Here is a tiny trained network, its code and every weight. The questions are about switching its units off for an input and a class, where a switched-off unit gives its printed mean instead of its output.

import numpy as np


def w(rows, s, z=0):
    codes = np.array(rows[::2]) - 128.0
    scale = np.full(codes.shape[1], s)
    scale[-1] = z or s
    return codes * scale


def norm(h):
    return h / np.sqrt((h * h).mean(-1, keepdims=True) + 1e-5)


def f(y):
    return np.maximum(y, 0)


def log_softmax(a):
    a = a - a.max(-1, keepdims=True)
    return a - np.log(np.exp(a).sum(-1, keepdims=True))


def net(x, mask):
    res = np.array(x, float).reshape(1, 5) / 4 @ E
    u = 0
    for l in range(3):
        y = f(norm(res) @ A[l][:, :-1].T + A[l][:, -1])
        res = res + np.where(mask[u : u + 5], y, B[l][:, -1]) @ B[l][:, :-1]
        u += 5
    return log_softmax(norm(res)[-1] @ U[:, :-1].T + U[:, -1])


A, B = {}, {}
E = w([
[47,141,113,122],'x0',
[156,126,142,141],'x1',
[249,71,67,15],'x2',
[166,194,106,167],'x3',
[51,245,81,2],'x4',
],0.0067)
A[0] = w([
[101,126,43,206,126],'0.n1',
[107,121,92,159,35],'0.n2',
[99,180,180,151,252],'0.n3',
[125,171,96,74,120],'0.n4',
[52,156,151,247,88],'0.n5',
],0.012,0.0023)
B[0] = w([
[73,15,149,68,167],'0.n1',
[65,2,92,83,135],'0.n2',
[46,60,152,153,218],'0.n3',
[150,201,112,78,200],'0.n4',
[87,161,199,41,254],'0.n5',
],0.0078,0.0076)
A[1] = w([
[23,217,174,63,199],'1.n1',
[162,93,1,145,74],'1.n2',
[61,203,70,55,146],'1.n3',
[145,190,94,139,6],'1.n4',
[118,243,163,149,167],'1.n5',
],0.0099,0.0014)
B[1] = w([
[185,64,129,145,247],'1.n1',
[191,91,65,158,149],'1.n2',
[159,131,118,209,208],'1.n3',
[130,122,79,35,139],'1.n4',
[95,2,144,149,163],'1.n5',
],0.0083,0.012)
A[2] = w([
[143,123,87,254,197],'2.n1',
[34,32,158,45,162],'2.n2',
[191,10,15,192,136],'2.n3',
[224,121,62,74,50],'2.n4',
[29,118,211,142,251],'2.n5',
],0.0059,0.0019)
B[2] = w([
[127,129,127,184,168],'2.n1',
[135,99,134,202,242],'2.n2',
[86,135,114,178,255],'2.n3',
[86,89,42,34,205],'2.n4',
[100,144,254,214,236],'2.n5',
],0.0081,0.0062)
U = w([
[71,245,170,254,170],'0',
[106,85,83,160,145],'1',
[196,114,53,81,226],'2',
[161,197,25,37,6],'3',
[99,139,153,117,21],'4',
],0.0074,0.002)

Each question gives the input, the list of numbers given to net, and the class t.
The units are the neurons (one row each of A and B). Each row of codes is followed by its name. A weight is (code - 128) times the scale printed after its matrix; where a second scale follows, it is the last column's (A, B and U).
mask holds one flag per neuron, layer by layer. A switched-off neuron (its flag False) gives its mean, the last column of its row in B, instead of its output. The means were averaged over made-up inputs and are rounded, as every weight is.
A unit's drop is (log p(t) with every unit on - log p(t) with that unit switched off) / (log p(t) with every unit on - log p(t) with every unit switched off).
The circuit of an input: a set's keep is (log p(t) with only the set's units on - log p(t) with every unit switched off) / (log p(t) with every unit on - log p(t) with every unit switched off). Starting from the 12 units with the biggest drops (on a tie, the unit counted first), units are removed one at a time, each time the one whose removal leaves the highest keep (on an exact tie, the one counted first), for as long as the keep stays at least 0.8.
units of the circuit, in order: the units of the circuit, biggest drop first
top k neurons: the k neurons with the biggest drops, biggest first
k most important neurons of layer l: the k neurons of layer l with the biggest drops, biggest first
drop of u: that unit's drop, to one decimal
input [-8,-3,-1,6,8], class 1: units of the circuit, in order -> [1.n5]
input [0,-3,4,-8,3], class 3: top 2 neurons -> [0.n3, 1.n5]
input [-2,2,1,3,3], class 3: top 2 neurons -> [0.n4, 1.n4]
input [1,-1,1,5,5], class 2: 2 most important neurons of layer 1 -> [1.n4, 1.n1]
input [-8,-8,6,-8,3], class 3: 2 most important neurons of layer 1 -> [1.n1, 1.n5]
input [-2,3,8,5,2], class 3: 2 most important neurons of layer 1 -> [1.n1, 1.n5]
input [-1,3,5,-8,2], class 3: drop of 0.n3 -> 0.3
input [-1,6,8,-5,3], class 3: drop of 1.n3 -> 0.0
input [-7,-1,4,6,4], class 3: drop of 2.n2 -> 0.1
input [-6,0,7,3,2], class 3: drop of 0.n5 -> -0.1
